Here is a tiny trained network, its code and every weight. The questions are about switching its units off for an input and a target symbol, where a switched-off unit gives its printed mean instead of its output.

import numpy as np


def w(rows, s, z=0):
    codes = np.array(rows[::2]) - 128.0
    scale = np.full(codes.shape[1], s)
    scale[-1] = z or s
    return codes * scale


def norm(h):
    return h / np.sqrt((h * h).mean(-1, keepdims=True) + 1e-5)


def f(y):
    return np.maximum(y, 0)


def softmax(a):
    e = np.exp(a - a.max(-1, keepdims=True))
    return e / e.sum(-1, keepdims=True)


def log_softmax(a):
    a = a - a.max(-1, keepdims=True)
    return a - np.log(np.exp(a).sum(-1, keepdims=True))


def net(x, mask):
    ids = ['αβγδηπτφ'.index(c) for c in x.split()]
    T = len(ids)
    res = E[ids] + P[:T]
    r = norm(res)
    for j in range(2):
        rows = slice(2 * j, 2 * j + 2)
        q, k, v = (r @ M[0][rows].T for M in (Q, K, V))
        z = softmax(np.where(np.tri(T) > 0, q @ k.T / 2**0.5, -1e9)) @ v
        o = O[0][rows]
        res = res + np.where(mask[j], z, o[:, -1]) @ o[:, :-1]
    y = f(norm(res) @ A[0][:, :-1].T + A[0][:, -1])
    res = res + np.where(mask[2:10], y, B[0][:, -1]) @ B[0][:, :-1]
    return log_softmax(norm(res)[-1] @ U[:, :-1].T + U[:, -1])


Q, K, V, O, A, B = {}, {}, {}, {}, {}, {}
E = w([
[117,139,160,176,128],'α',
[157,165,142,115,147],'β',
[143,160,92,83,2],'γ',
[125,153,120,116,118],'δ',
[112,168,145,166,105],'η',
[121,155,150,131,129],'π',
[126,128,152,146,95],'τ',
[118,166,91,160,101],'φ',
],0.028)
P = w([
[130,28,112,92,168],'0',
[81,238,197,133,137],'1',
[244,75,83,168,90],'2',
[98,188,147,165,126],'3',
[251,77,83,159,80],'4',
[109,183,133,175,128],'5',
[253,82,83,145,93],'6',
],0.012)
Q[0] = w([
[58,187,122,161,235],'h0',
[218,129,131,136,133],'h0',
[10,140,79,107,160],'h1',
[220,109,118,81,130],'h1',
],0.014)
K[0] = w([
[180,239,130,124,129],'h0',
[99,36,189,59,218],'h0',
[217,251,112,154,97],'h1',
[109,49,91,25,148],'h1',
],0.012)
V[0] = w([
[92,214,135,187,54],'h0',
[211,177,106,68,148],'h0',
[63,65,143,250,156],'h1',
[165,186,176,204,207],'h1',
],0.011)
O[0] = w([
[198,101,55,195,190,219],'h0',
[151,219,128,93,218,64],'h0',
[136,52,200,202,124,253],'h1',
[5,82,154,92,70,98],'h1',
],0.011,0.0034)
A[0] = w([
[136,86,174,131,43,88],'n0',
[165,138,76,113,176,2],'n1',
[132,152,7,102,178,49],'n2',
[121,158,107,49,144,95],'n3',
[203,38,79,90,132,127],'n4',
[121,100,77,151,215,112],'n5',
[83,76,123,132,184,33],'n6',
[153,142,142,184,101,176],'n7',
],0.016,0.0084)
B[0] = w([
[165,106,115,49,114,213],'n0',
[119,61,166,121,47,145],'n1',
[193,80,138,165,61,176],'n2',
[109,100,192,188,161,162],'n3',
[71,106,107,251,181,180],'n4',
[90,169,198,94,37,172],'n5',
[37,156,196,96,103,130],'n6',
[170,134,90,55,216,246],'n7',
],0.015,0.011)
U = w([
[104,39,194,181,28,78],'α',
[45,15,126,212,150,144],'β',
[97,116,47,227,221,135],'γ',
[197,188,177,129,169,29],'δ',
[149,169,23,200,87,96],'η',
[24,176,137,75,109,174],'π',
[188,24,88,41,200,3],'τ',
[96,112,53,3,55,136],'φ',
],0.012,0.0045)

Each question gives the input, a string of symbols that net reads in full, and the target symbol t.
The units are the heads (2 rows each of Q, K, V and O) and the neurons (one row each of A and B). Each row of codes is followed by its name. A weight is (code - 128) times the scale printed after its matrix; where a second scale follows, it is the last column's (O, A, B and U).
mask holds one flag per unit, heads first, then neurons. A switched-off unit (its flag False) gives its mean, the last column of its rows in O or B, instead of its output. The means were averaged over made-up inputs and are rounded, as every weight is.
A unit's drop is (log p(t) with every unit on - log p(t) with that unit switched off) / (log p(t) with every unit on - log p(t) with every unit switched off).
The circuit of an input: a set's keep is (log p(t) with only the set's units on - log p(t) with every unit switched off) / (log p(t) with every unit on - log p(t) with every unit switched off). Starting from all 10 units, units are removed one at a time, each time the one whose removal leaves the highest keep (on an exact tie, the one counted first), for as long as the keep stays at least 0.8.
circuit, biggest first: the units of the circuit, biggest drop first
k most important neurons: the k neurons with the biggest drops, biggest first
which heads matter: for each layer, one digit per head in row order, 1 if its drop is at least 0.15 and else 0, layers parted by /
drop when u is switched off: that unit's drop, to one decimal
input η τ γ τ δ π δ, target β: circuit, biggest first : [n4]
input γ γ η τ α, target η: which heads matter : 01
input δ η δ δ τ α φ, target δ: which heads matter : 11
input π τ α τ β π α, target φ: circuit, biggest first : [h0; n0]
input π β α φ τ α π, target φ: circuit, biggest first : [h0; n0]
input β γ δ φ φ η δ, target π: which heads matter : 10
input δ β τ, target δ: circuit, biggest first : [h1; h0]
input β β γ, target π: circuit, biggest first : [h0; h1; n3]
input β γ φ τ π π β, target π: circuit, biggest first : [h0; h1]
input φ π η φ φ τ η, target γ: 2 most important neurons : [n4; n0]
input τ η β δ α τ, target τ: drop when h1 is switched off : 0.3
input δ τ η τ α, target δ: drop when h0 is switched off : 0.7
input β β τ τ δ φ τ, target π: drop when h0 is switched off : 1.0
input α β η η, target γ: drop when h0 is switched off : 3.9
input β δ φ, target π: circuit, biggest first : [h0]
